In the rows, 128 means zero.
Each row is followed by its group and then its class within the group.
[113 140  27 144 139 135 167 117 117 119 127 146 113 116  81 104 112  46
 134 102 135]
G:Lidi
[120 135 119 132 130 127  75 112 124 133  74 111 164 124 135 101 140  59
 129 135 124]
B:menos
[112 125 104 128  76 123 113 172 129 123  54 111 153 143 119 164 145  17
 139  56 132]
G:Keru
[ 97  61 188 131 124 134 117 101 127 129  68 120 166 138 131  86 109  85
 126 122 129]
B:zez
[119 106 115 140  97  94 101 137 119 118 121 154 121 124 119 136 137  89
 141 114 136]
Z:kas
[113 133 126 121 108 124 128 145 128 131  82 129 108 126 144 131 138  83
 134 124 115]
G:Lidi
[113 152  93 146 131 135 123 122 119 126 106 140 110 126 115  76 121  56
 129 122 106]
Z:sebaz
[110 159 101 149 130 141 133 131 118 140 153 149  75 119 103 103 128 108
 133 137 110]
G:Lidi
[119 123  88 117  39 117 104 202 141 196  61 133 151 153 146 158 206  30
 147 113 126]
G:Keru
[123 122 126 116  71 115   4 129 149 122  27 113 174 142 146 116 171  10
  91 144 125]
B:menos
[104 145 109 132 125 133 128 121 121 121 130 137 121 111 119  79 127  88
 124 127 109]
Z:sebaz
[105 136 114 148 109 122 121 120 128 148  89 127 139 114 125  98 130  83
 126 127 126]
G:Lidi
[122 124 129 201  79 124 119 169 152 125 129 136 139 147 141 135 139 108
 139 112 138]
G:Lidi
[113 125 130 124  87 120 110 159 138 137  50 125 123 129 113 111 153  45
 138 103 125]
G:Keru
[109 136 106 135 103 116 130 144 114 124 101 142 114 128 133 117 144  53
 128 153 131]
G:Lidi

Each row is followed by its group and then its class within the group.
[121 110  82 124 137 122  98 136 110 127 116 144 134 130 155 133 134 123
 106 166 131]
ruku:<69>
[131 106 133 141 119 127 128 130 127 129 129 110 128 125 121 106 123 104
 140 132 123]
rus:<75>
[120 121  87 159 104 117 132 127 138 123 123 143 124 132 122 119 126 150
 148 131 127]
rus:<68>
[154 115 113 109 129 134 115 129 112 125 123 132 121 136 131 143 125 136
  94 166 126]
ruku:<73>
[120 113 134 159 118 117 133 126 126 129 126 121 129 134 124 122 128 105
 130 137 123]
rus:<68>
[ 94 116 130 158 134 120 128 129 143 128 121 111 127 148 114 125 126 103
 116 139 133]
rus:<68>
[159 123 112 162 115 129 135 133 163 123 129 134 124 131 129 111 130 140
 181 119 121]
rus:<68>
[ 94 119 115 126 134 123 116 131 108 125 116 131 122 139 143 115 129 144
 116 165 126]
ruku:<69>
[115 119 122 156 125 123 160 119 144 129 132 127 124 156 142 134 128 135
 137 119 121]
rus:<68>
[110 121 135 150 127 124 129 137 117 132 135 105 131 126 127  99 124 118
 140 146 124]
rus:<75>
[109 120 126 169 132 131 117 124 145 132 126 120 129 141 129 129 134  97
 143 138 130]
rus:<68>
[108 126 120 106 129 128 114 132 117 132 120 139 124 128 146 102 132 118
 118 140 111]
ruku:<69>
[122 118 108 143 121 121 134 126 159 131 135 135 129 145 125 127 131 124
 137 125 137]
rus:<68>
[144 109 153 167 129 122 131 133 109 136 120 103 127 148 136 136 121 128
 124 137 120]
rus:<75>
[144 108  94 128 117 126 121 135 133 123 119 162 120 134 133 135 130 132
 118 144 125]
ruku:<69>
[134 100 118 170 121 128 133 124 143 124 120 135 128 135 130 149 116  93
 117 143 127]
rus:<68>
[108 126 117 126 118 126 114 126 113 132 124 127 121 133 132 110 126 168
 130 152 119]
ruku:<73>
[138 104 114 159 150 130 128 138 146 131 123  88 119 138 127 128 137  78
 104 181 133]
rus:<75>
[116 118 110 120 121 129 116 137 125 120 121 147 129 141 146 134 121 162
 105 142 129]
ruku:<73>
[115 112  97 158 132 121 136 134 137 129 117 125 120 141 137 135 129 143
 116 169 125]
rus:<68>
[125 119 137 169 120 129 135 128 120 125 131 111 133 129 127 101 129  91
 181 131 127]
rus:<75>
[170 108  91 133 110 135 125 120 147 115 124 186 132 130 137 131 122 153
 148 131 114]
ruku:<69>
[124 122 109 117 120 123 119 138 126 126 120 132 117 132 131 133 127 126
 104 159 136]
ruku:<69>
[148 120 136 166 123 122 131 122 149 125 128 122 124 139 127 123 125 136
 141 122 123]
rus:<68>
